The symbols move the objects like this.
x991 γ x179
x991 α x723
x991 ρ x755
x308 γ x579
x308 α x533
x308 ρ x444
x506 γ x371
x506 α x760
x506 ρ x721
x747 γ x633
x747 α x555
x747 ρ x682
x575 γ x732
x575 α x760
x575 ρ x990
x858 γ x616
x858 α x765
x858 ρ x850
x629 γ x970
x629 α x69
x629 ρ x92
x69 γ x69
x69 α x682
x69 ρ x758
x929 γ x214
x929 α x922
x929 ρ x271
x146 γ x145
x146 α x575
x146 ρ x69
x276 γ x862
x276 α x704
x276 ρ x860
x704 γ x837
x704 α x810
x704 ρ x579
x540 γ x989
x540 α x615
x540 ρ x662
x809 γ x977
x809 α x444
x809 ρ x555
x444 γ x747
x444 α x579
x444 ρ x757
x981 γ x276
x981 α x991
x981 ρ x171
x439 γ x171
x439 α x981
x439 ρ x47
x946 γ x575
x946 α x760
x946 ρ x615
x633 γ x554
x633 α x915
x633 ρ x314
x976 γ x271
x976 α x929
x976 ρ x765
x576 γ x69
x576 α x146
x576 ρ x629
x171 γ x723
x171 α x276
x171 ρ x108
x793 γ x92
x793 α x662
x793 ρ x506
x228 γ x713
x228 α x615
x228 ρ x308
x92 γ x576
x92 α x758
x92 ρ x228
x860 γ x922
x860 α x929
x860 ρ x929
x662 γ x758
x662 α x145
x662 ρ x146
x850 γ x861
x850 α x616
x850 ρ x760
x613 γ x946
x613 α x126
x613 ρ x259
x755 γ x71
x755 α x444
x755 ρ x981
x810 γ x755
x810 α x991
x810 ρ x837
x758 γ x146
x758 α x69
x758 ρ x946
x682 γ x179
x682 α x915
x682 ρ x713
x951 γ x765
x951 α x976
x951 ρ x858
x371 γ x629
x371 α x576
x371 ρ x742
x922 γ x919
x922 α x439
x922 ρ x214
x179 γ x919
x179 α x41
x179 ρ x71
x990 γ x758
x990 α x732
x990 ρ x989
x579 γ x555
x579 α x809
x579 ρ x747
x85 γ x976
x85 α x108
x85 ρ x951
x837 γ x981
x837 α x755
x837 ρ x951
x271 γ x981
x271 α x214
x271 ρ x214
x71 γ x704
x71 α x976
x71 ρ x951
x861 γ x126
x861 α x140
x861 ρ x613
x723 γ x41
x723 α x862
x723 ρ x179
x760 γ x662
x760 α x858
x760 ρ x732
x970 γ x721
x970 α x506
x970 ρ x809
x140 γ x56
x140 α x859
x140 ρ x126
x145 γ x989
x145 α x990
x145 ρ x92
x163 γ x859
x163 α x896
x163 ρ x742
x757 γ x682
x757 α x755
x757 ρ x41
x214 γ x85
x214 α x47
x214 ρ x896
x713 γ x991
x713 α x314
x713 ρ x810
x616 γ x129
x616 α x163
x616 ρ x861
x533 γ x809
x533 α x970
x533 ρ x579
x742 γ x540
x742 α x721
x742 ρ x129
x977 γ x129
x977 α x228
x977 ρ x915
x129 γ x970
x129 α x540
x129 ρ x721
x859 γ x858
x859 α x951
x859 ρ x56
x765 γ x85
x765 α x271
x765 ρ x616
x555 γ x915
x555 α x977
x555 ρ x633
x615 γ x990
x615 α x575
x615 ρ x145
x862 γ x439
x862 α x896
x862 ρ x922
x126 γ x891
x126 α x129
x126 ρ x946
x919 γ x810
x919 α x704
x919 ρ x704
x915 γ x579
x915 α x747
x915 ρ x554
x47 γ x108
x47 α x171
x47 ρ x891
x732 γ x850
x732 α x613
x732 ρ x896
x108 γ x929
x108 α x860
x108 ρ x976
x721 γ x228
x721 α x371
x721 ρ x977
x56 γ x850
x56 α x858
x56 ρ x891
x41 γ x713
x41 α x682
x41 ρ x922
x989 γ x129
x989 α x126
x989 ρ x146
x891 γ x760
x891 α x850
x891 ρ x575
x314 γ x723
x314 α x554
x314 ρ x991
x896 γ x951
x896 α x85
x896 ρ x859
x554 γ x757
x554 α x444
x554 ρ x314
x259 γ x989
x259 α x613
x259 ρ x896

The rows follow the links: the fewer symbols apart two objects are, the more alike their rows tend to be.

Each row is also shifted at random along 4 hidden directions that mean nothing.

Some objects, each with a row of numbers:
x575: [99,-19,-44,19,15,-13,-62,24,-16,-35,21,11,9,38,39,-18,35,36,14,-4,8,-13,-44,30,41,-13,1,-21,-24,-58,-15,-43,-39,7,-7,21,-13,-20,15,-7,53,24,-7,22,17,-51]
x41: [-145,38,22,-12,-5,2,48,-10,61,14,-24,-45,33,-15,-45,-16,-26,-33,-23,-7,-10,-35,6,9,-2,24,-15,-1,-2,71,29,40,10,10,-1,-26,-37,4,3,-46,8,-6,37,57,-42,37]
x891: [-77,-12,-13,21,43,-24,-56,-17,14,-48,-33,-32,-8,28,6,17,-6,43,5,20,-3,-17,-22,29,51,-9,-28,-1,-8,-29,4,-8,-5,-2,33,-46,-10,-34,33,-18,44,24,-22,29,36,-11]
x214: [33,27,-2,12,-23,-6,-2,26,7,27,9,34,-36,8,50,7,-42,4,42,-12,42,0,-24,31,-18,-4,-25,-6,7,-42,28,-72,4,-20,0,-16,-32,-9,39,23,-1,-10,-38,-40,33,-8]
x613: [-28,10,-2,10,79,77,-13,10,6,15,-28,-35,-45,-26,41,1,-36,-41,-33,-23,5,-8,26,-3,41,17,53,-6,-21,30,14,22,-12,14,-10,-15,-14,27,-15,17,-8,5,20,5,13,0]
x69: [-2,-28,15,-50,16,13,-24,86,4,27,47,-33,-21,1,74,1,-89,8,-17,-41,-1,13,-71,68,27,5,2,-22,-46,19,7,0,39,24,42,7,-3,33,-24,8,69,-41,18,10,10,30]
x439: [-48,21,33,22,6,-40,-3,-43,-14,17,-48,37,15,-42,-31,-12,-9,-7,15,12,26,-10,-46,22,-23,39,-43,-21,10,-34,-10,-9,-3,11,33,29,-7,-31,-16,-54,-42,22,16,8,-13,14]
x576: [127,-40,0,-7,-58,-82,45,-49,-19,33,27,108,53,-18,-29,-59,26,-4,18,14,30,-1,55,-47,44,-12,-12,28,-16,-16,-39,27,38,2,-15,79,24,-20,-60,28,-25,10,-36,-26,-27,-13]
x259: [-47,24,6,20,51,56,36,-44,33,25,-37,-5,-23,-24,-9,-24,-9,-54,-22,4,11,-10,79,-36,46,-5,22,7,-13,37,17,19,-11,20,-13,14,-12,22,-17,6,-42,32,14,-18,4,5]
x862: [-11,-7,22,40,-22,-21,16,-40,15,22,-28,58,33,-48,7,-21,27,-25,31,-17,60,-24,68,-34,13,46,8,5,29,-47,-42,35,10,-22,-38,8,-21,-72,-12,21,-77,14,-51,-1,-31,-80]
x682: [6,-19,2,-16,-8,1,10,42,66,-12,32,-24,36,18,36,-4,-31,-7,4,-34,36,-26,15,13,31,-5,27,3,1,31,12,9,33,-12,-36,-40,-51,-27,28,27,27,-53,-5,41,-23,-29]
x140: [38,-3,-39,3,48,-7,-61,-24,-54,-39,-36,2,-10,2,48,17,-51,52,-52,10,19,-12,-52,51,30,-15,14,35,14,22,42,-42,-3,-7,27,-12,-17,7,25,19,34,-46,-27,16,-3,15]
x145: [56,12,-26,23,4,-15,-8,5,8,-5,10,15,6,35,-2,-45,25,35,12,10,-13,-1,-66,20,37,-15,-44,-20,-49,-13,18,-58,-34,43,-9,56,5,39,-11,-59,55,47,30,3,-4,21]
x922: [-161,29,55,-5,33,43,-9,67,36,45,-9,-40,-48,-43,32,28,-70,-39,19,-43,13,-6,-28,36,-26,56,0,-39,-4,-15,-2,19,20,-1,34,-56,-24,-4,3,-16,-25,4,17,-3,8,10]
x747: [69,-25,21,21,-2,-33,55,-74,68,-7,-6,20,28,-7,-84,-40,36,-51,22,46,7,21,115,-39,-1,-26,-5,9,-1,1,6,5,11,-2,-21,6,-39,-43,14,-1,-23,8,29,9,3,-14]
x860: [11,18,13,37,-21,-25,1,-6,20,13,0,67,-2,2,42,-3,-20,19,38,4,64,9,-27,27,8,0,-37,-18,18,-66,21,-71,3,1,1,-1,-23,-27,24,2,-34,20,-41,-29,6,-23]
x308: [-25,-22,27,26,13,-24,33,-107,37,-57,-7,32,19,37,-63,-12,30,33,24,96,-2,52,60,-33,18,-52,-31,-1,19,-21,15,-32,10,44,6,20,6,-33,-8,-25,-54,45,29,-15,-14,29]
x314: [1,-10,-6,21,-22,-10,40,17,72,-4,7,-28,41,-12,-22,-15,45,-47,10,-34,16,-38,82,-41,3,16,40,15,13,17,-25,59,13,-44,-68,-42,-35,-51,31,26,-7,-14,-27,36,0,-68]
x163: [35,20,-38,0,-5,1,-29,14,-66,1,-17,8,-22,1,26,32,-30,20,-42,-14,-8,-7,-56,18,-40,-21,26,36,23,44,36,-31,-12,-32,13,-10,19,50,17,24,22,-42,-37,-12,13,46]
x809: [21,-46,45,-9,29,14,13,-5,9,-1,12,-9,-24,-37,-37,25,22,-38,11,21,-23,62,63,-28,-43,-8,28,-9,9,-15,-26,26,12,11,21,-16,26,-22,-19,23,-45,3,42,-24,19,-6]
x179: [-117,27,-1,-8,-14,18,37,-9,53,-28,2,-28,58,41,2,-9,2,18,-5,-2,24,-34,32,-19,38,-1,13,17,25,45,13,42,21,-19,-50,-24,-28,-27,6,4,-13,-10,-12,37,-65,-29]
x533: [84,-62,25,-1,16,14,-6,17,-22,-9,38,1,-20,-14,0,24,37,-16,23,9,-3,62,63,-36,-29,-9,50,-20,29,-50,-54,26,16,-8,9,-7,21,-39,-21,48,-57,-4,11,-29,10,-43]
x742: [48,9,-15,25,-34,-14,22,-9,-34,27,-14,43,7,-43,-33,6,41,7,-23,6,-29,17,-16,-32,-51,-6,13,18,24,28,-1,2,-20,-24,-12,30,62,53,-33,-18,-41,6,-12,-30,-21,48]
x506: [-48,-49,-6,25,-29,-18,-11,55,25,-32,42,5,23,11,40,53,11,51,19,-25,3,27,20,-21,3,-20,34,4,26,-33,-55,52,35,-33,-28,-56,76,0,3,44,-26,6,-74,-15,7,-48]
x723: [-102,32,6,26,-27,-35,34,-49,65,-14,-30,12,65,-2,-23,-21,9,18,8,15,31,-45,19,-7,28,12,-14,15,23,17,14,24,9,-15,-36,-16,-33,-25,15,-39,-25,5,-17,47,-47,-17]
x271: [-42,51,1,-8,-24,1,11,8,8,29,-5,17,-45,17,5,9,-45,1,29,4,0,0,-39,40,-32,-9,-57,2,-3,-8,54,-76,-3,2,26,-12,-28,18,34,-7,23,10,-4,-36,26,41]

Start here and follow the symbols in turn, left to right. Where do you end up?
Answer with the object's name.
[53,-29,-20,32,-38,-12,-9,56,-17,-10,34,26,12,-15,52,51,9,48,-3,-39,9,40,-13,-15,-34,-15,57,5,38,-25,-35,10,8,-31,-36,-28,65,15,0,35,-41,-17,-57,-28,-11,-27]
γ α α ρ => x990
[-22,66,-21,-27,-33,-33,29,-66,-17,-1,-22,28,-15,53,-49,-7,-25,27,3,62,-19,-16,-26,13,-20,-44,-73,43,-5,22,66,-64,-14,2,21,10,-22,25,32,-21,29,10,-18,-31,19,82]
γ α γ ρ α => x214
[61,-34,6,-26,-17,-31,-22,60,-28,22,42,17,0,3,32,-16,-32,25,-13,-22,-18,20,-90,41,2,-1,-17,-21,-42,1,-5,-21,14,34,41,47,40,48,-38,-21,54,-15,17,-7,-3,34]
γ α ρ => x69
[70,-25,41,-44,32,18,-15,13,-34,2,21,-54,-25,-17,-30,10,-1,-48,-11,4,-37,45,-28,42,-75,3,5,-34,-3,11,17,-19,-5,25,40,9,-25,-8,3,-22,14,-44,102,28,6,43]
α γ ρ ρ => x314
[36,-19,-24,-26,11,-32,-27,-49,-56,-2,-30,-7,-9,-28,-51,-1,27,-29,-22,15,-20,-27,55,-36,1,17,6,33,1,8,-25,59,-11,-41,28,-2,-8,-43,6,42,21,-13,-13,5,35,-18]
ρ γ ρ γ α => x616
[-34,21,-37,-5,19,60,-9,40,8,6,-9,-21,-45,17,74,42,-58,-4,-6,-39,29,-15,21,13,21,-10,40,19,14,19,34,-15,3,-29,-18,-62,-25,17,38,68,16,-36,-58,-30,29,-11]
α ρ ρ γ α => x163
[85,12,-29,-57,-51,7,21,-19,-58,17,6,34,-8,11,-32,-8,37,-21,4,5,1,-22,69,-47,-19,-6,-7,44,11,3,-21,15,-13,-47,-21,26,-17,-19,4,67,2,-35,-41,-60,6,-16]
α γ γ ρ => x171
[-78,-38,43,-11,-18,-14,49,10,55,25,37,17,16,-15,-15,-1,-9,-37,8,-10,-9,11,118,-65,36,5,25,15,-17,12,-64,108,68,-12,4,-21,56,-10,-41,48,-34,9,-35,-28,0,-19]
γ ρ γ γ => x129
[-81,5,27,-56,5,63,4,5,-28,-10,6,-53,-1,21,-3,17,10,1,-5,5,-16,5,22,-19,-10,22,16,-16,21,6,-25,54,17,8,-2,2,5,-16,-32,17,-50,-10,19,-1,-42,-10]
γ α ρ α => x991
[73,-5,13,24,-11,-60,-41,-6,-44,22,-10,41,-10,-46,25,-4,-1,-11,23,-10,28,-7,-48,29,-29,41,-28,-16,17,-73,-24,-44,-13,-14,21,27,-15,-46,3,-18,3,10,-11,1,23,-23]
γ α ρ γ ρ => x896
[34,1,-7,-6,25,33,-30,63,-8,16,21,-49,-36,-5,3,-12,29,-27,10,-38,-35,-2,-31,12,16,21,-3,-33,-56,-10,-18,-1,-35,23,1,16,9,30,-8,-19,46,39,40,8,40,-20]
α α ρ ρ => x896
[90,8,-48,-23,-23,-49,-43,-41,-90,-23,-20,14,-7,24,-9,2,4,32,-19,29,-15,-21,-43,23,-17,-27,-27,37,15,1,23,-45,-21,-12,32,24,-7,1,29,13,59,-34,-13,5,34,22]
ρ γ α α => x859
[-59,24,-34,75,-3,18,13,2,66,-36,6,15,26,47,18,8,25,70,11,13,-3,5,-9,-23,39,-49,-1,3,-1,0,34,-37,-17,22,-60,-17,45,56,3,-39,-19,58,-38,-8,-10,7]
ρ α α => x990
[66,-28,4,-19,-15,-36,24,-14,-5,27,30,39,20,-4,-27,-67,14,-36,10,-1,0,-5,38,-34,49,2,-25,-2,-50,-6,-29,26,9,19,4,73,7,-10,-38,3,23,25,22,-12,-2,-16]
γ γ γ α => x126
[6,-4,-13,27,8,28,3,12,32,-2,19,-22,-5,2,-31,-26,78,-26,23,-11,-31,-8,50,-49,29,10,13,-20,-39,-27,-38,23,-34,4,-38,23,22,8,-8,-11,3,67,12,-1,26,-40]
γ α α ρ ρ => x896
[-6,8,8,-1,-20,2,-25,10,-42,-22,-2,14,26,12,39,16,14,38,26,-5,42,-19,-57,23,-18,21,-2,-22,39,-46,-23,-8,6,-15,-18,8,-18,-44,5,-5,-35,-14,-25,15,-51,-47]
ρ ρ ρ α => x929
[-19,55,1,-78,-34,38,37,-33,-60,6,-7,-14,-3,27,-72,-28,14,-16,-19,37,-23,-10,-6,-12,-38,1,-35,13,-5,44,26,16,-15,7,5,50,-17,24,-16,-7,-4,-19,35,-23,-36,49]
ρ α γ α => x214
[42,-6,15,45,-5,-26,34,-39,23,-10,-3,36,7,-25,-42,11,34,21,-3,50,-21,62,-1,-16,-44,-43,-7,0,29,6,30,-40,-15,19,3,15,35,34,-9,-33,-43,18,26,-13,-3,45]
ρ γ α γ => x977
[-80,4,40,2,20,8,-18,6,-7,9,-23,-5,-10,-24,16,14,-18,0,12,-8,26,-3,-23,28,-18,46,-15,-34,21,-37,-15,5,24,3,31,-12,-10,-23,-17,-22,-46,10,6,5,-23,-23]
ρ α α α => x439
